Here is a tiny trained network, its code and every weight. The questions are about switching its units off for an input and a class, where a switched-off unit gives its printed mean instead of its output.

import numpy as np


def w(rows, s, z=0):
    codes = np.array(rows[::2]) - 128.0
    scale = np.full(codes.shape[1], s)
    scale[-1] = z or s
    return codes * scale


def norm(h):
    return h / np.sqrt((h * h).mean(-1, keepdims=True) + 1e-5)


def f(y):
    return np.maximum(y, 0)


def log_softmax(a):
    a = a - a.max(-1, keepdims=True)
    return a - np.log(np.exp(a).sum(-1, keepdims=True))


def net(x, mask):
    res = np.array(x, float).reshape(1, 6) / 4 @ E
    u = 0
    for l in range(2):
        y = f(norm(res) @ A[l][:, :-1].T + A[l][:, -1])
        res = res + np.where(mask[u : u + 7], y, B[l][:, -1]) @ B[l][:, :-1]
        u += 7
    return log_softmax(norm(res)[-1] @ U[:, :-1].T + U[:, -1])


A, B = {}, {}
E = w([
[74,199,95],'x0',
[100,99,112],'x1',
[1,88,240],'x2',
[129,124,131],'x3',
[123,128,130],'x4',
[134,132,129],'x5',
],0.00067)
A[0] = w([
[112,179,94,102],'L0N1',
[1,106,251,248],'L0N2',
[238,72,46,190],'L0N3',
[99,113,150,89],'L0N4',
[158,138,102,46],'L0N5',
[78,249,65,138],'L0N6',
[184,144,176,90],'L0N7',
],0.0015,0.0013)
B[0] = w([
[121,51,122,139],'L0N1',
[248,133,37,251],'L0N2',
[52,39,148,197],'L0N3',
[122,145,104,135],'L0N4',
[129,150,77,128],'L0N5',
[143,54,116,168],'L0N6',
[178,74,224,134],'L0N7',
],0.0013,0.0022)
A[1] = w([
[80,227,102,110],'L1N1',
[90,203,116,149],'L1N2',
[30,116,201,63],'L1N3',
[208,104,37,188],'L1N4',
[5,160,20,254],'L1N5',
[175,191,173,192],'L1N6',
[51,117,218,130],'L1N7',
],0.0029,0.00081)
B[1] = w([
[164,28,135,165],'L1N1',
[170,5,193,159],'L1N2',
[163,244,60,169],'L1N3',
[64,187,167,252],'L1N4',
[166,76,192,227],'L1N5',
[6,59,204,155],'L1N6',
[162,186,31,176],'L1N7',
],0.0026,0.0023)
U = w([
[198,22,162,157],'0',
[184,251,3,156],'1',
[80,88,172,165],'2',
[139,113,153,129],'3',
[132,111,142,125],'4',
[129,114,136,122],'5',
[23,169,110,1],'6',
],0.0049,0.0059)

Each question gives the input, the list of numbers given to net, and the class t.
The units are the neurons (one row each of A and B). Each row of codes is followed by its name. A weight is (code - 128) times the scale printed after its matrix; where a second scale follows, it is the last column's (A, B and U).
mask holds one flag per neuron, layer by layer. A switched-off neuron (its flag False) gives its mean, the last column of its row in B, instead of its output. The means were averaged over made-up inputs and are rounded, as every weight is.
A unit's drop is (log p(t) with every unit on - log p(t) with that unit switched off) / (log p(t) with every unit on - log p(t) with every unit switched off).
The circuit of an input: a set's keep is (log p(t) with only the set's units on - log p(t) with every unit switched off) / (log p(t) with every unit on - log p(t) with every unit switched off). Starting from the 12 units with the biggest drops (on a tie, the unit counted first), units are removed one at a time, each time the one whose removal leaves the highest keep (on an exact tie, the one counted first), for as long as the keep stays at least 0.8.
units of the circuit, in order: the units of the circuit, biggest drop first
unit that matters most: the unit with the biggest drop
top k neurons: the k neurons with the biggest drops, biggest first
k most important neurons of layer l: the k neurons of layer l with the biggest drops, biggest first
drop of u: that unit's drop, to one decimal
input [1,7,-6,0,5,-5], class 2: units of the circuit, in order	L0N2; L0N3; L1N7; L1N4
input [8,-6,7,7,0,3], class 0: 2 most important neurons of layer 1	L1N2; L1N1
input [5,8,-5,-6,5,4], class 2: unit that matters most	L0N2
input [7,-5,8,8,-3,6], class 1: units of the circuit, in order	L1N3; L1N7
input [-5,-2,6,1,5,-5], class 1: units of the circuit, in order	L1N7; L1N5; L1N3
input [-2,-8,8,5,0,4], class 1: units of the circuit, in order	L1N7; L1N3
input [1,8,-4,7,-4,1], class 2: units of the circuit, in order	L1N4; L0N2; L1N5
input [0,-3,-1,-2,-1,2], class 6: top 3 neurons	L1N5; L1N2; L1N1
input [8,-3,6,-2,5,-5], class 0: 2 most important neurons of layer 1	L1N2; L1N5
input [5,-2,8,7,4,-6], class 1: top 2 neurons	L1N3; L1N7
input [2,5,8,3,3,5], class 1: 2 most important neurons of layer 1	L1N3; L1N7
input [4,-8,-2,1,3,-3], class 2: 2 most important neurons of layer 1	L1N6; L1N4
input [6,1,7,6,7,-1], class 1: 2 most important neurons of layer 1	L1N3; L1N7
input [0,7,7,4,7,-1], class 1: unit that matters most	L1N3
input [-6,2,8,6,-8,-2], class 1: top 2 neurons	L1N7; L1N3
input [8,5,-7,-1,5,2], class 0: top 2 neurons	L1N5; L0N2
input [-6,-8,8,6,-1,1], class 1: drop of L1N3	0.8
